Here is a tiny trained network, its code and every weight. The questions are about switching its units off for an input and a class, where a switched-off unit gives its printed mean instead of its output.

import numpy as np


def w(rows, s, z=0):
    codes = np.array(rows[::2]) - 128.0
    scale = np.full(codes.shape[1], s)
    scale[-1] = z or s
    return codes * scale


def f(y):
    return y / 2 * (1 + np.tanh(0.7978845608 * (y + 0.044715 * y**3)))


def log_softmax(a):
    a = a - a.max(-1, keepdims=True)
    return a - np.log(np.exp(a).sum(-1, keepdims=True))


def net(x, mask):
    res = np.array(x, float).reshape(1, 7) / 4 @ E
    y = f(res @ A[0][:, :-1].T + A[0][:, -1])
    res = res + np.where(mask, y, B[0][:, -1]) @ B[0][:, :-1]
    return log_softmax(res[-1] @ U[:, :-1].T + U[:, -1])


A, B = {}, {}
E = w([
[144,1,194],'x0',
[128,128,129],'x1',
[128,128,129],'x2',
[15,133,199],'x3',
[130,130,132],'x4',
[127,127,126],'x5',
[130,130,132],'x6',
],0.015)
A[0] = w([
[145,24,163,198],'neuron 0',
[124,182,111,144],'neuron 1',
[144,129,153,195],'neuron 2',
[22,154,167,2],'neuron 3',
[99,135,143,59],'neuron 4',
[139,118,144,96],'neuron 5',
[120,210,104,146],'neuron 6',
[226,135,70,7],'neuron 7',
[112,251,92,166],'neuron 8',
],0.028,0.0042)
B[0] = w([
[140,42,127,247],'neuron 0',
[152,96,150,183],'neuron 1',
[119,118,112,142],'neuron 2',
[126,247,119,224],'neuron 3',
[103,154,137,152],'neuron 4',
[139,114,117,141],'neuron 5',
[147,78,103,211],'neuron 6',
[108,255,139,210],'neuron 7',
[126,42,146,255],'neuron 8',
],0.031,0.033)
U = w([
[98,44,91,254],'0',
[78,245,93,2],'1',
],0.011,0.00059)

Each question gives the input, the list of numbers given to net, and the class t.
The units are the neurons (one row each of A and B). Each row of codes is followed by its name. A weight is (code - 128) times the scale printed after its matrix; where a second scale follows, it is the last column's (A, B and U).
mask holds one flag per neuron, in row order. A switched-off neuron (its flag False) gives its mean, the last column of its row in B, instead of its output. The means were averaged over made-up inputs and are rounded, as every weight is.
A unit's drop is (log p(t) with every unit on - log p(t) with that unit switched off) / (log p(t) with every unit on - log p(t) with every unit switched off).
unit that matters most: the unit with the biggest drop
k most important neurons: the k neurons with the biggest drops, biggest first
drop when u is switched off: that unit's drop, to one decimal
input [3,-3,0,4,-5,-1,4], class 1: 3 most important neurons -> neuron 8; neuron 3; neuron 6
input [-5,3,-6,-7,8,-5,-2], class 1: unit that matters most -> neuron 7
input [5,-6,-7,6,8,-1,5], class 1: 2 most important neurons -> neuron 3; neuron 8
input [-5,5,0,-6,-8,2,-2], class 1: 2 most important neurons -> neuron 7; neuron 0
input [2,0,5,3,1,8,2], class 1: 2 most important neurons -> neuron 8; neuron 6
input [5,4,-5,7,1,2,6], class 1: 2 most important neurons -> neuron 3; neuron 8
input [-2,-5,-4,-3,-4,-5,-1], class 1: 2 most important neurons -> neuron 0; neuron 7
input [2,-6,-4,-7,-4,2,2], class 1: drop when neuron 3 is switched off -> 0.0
input [-5,7,-4,-8,6,-3,2], class 1: drop when neuron 7 is switched off -> 8.9
input [2,-4,-4,-5,8,7,-7], class 1: drop when neuron 7 is switched off -> 0.1
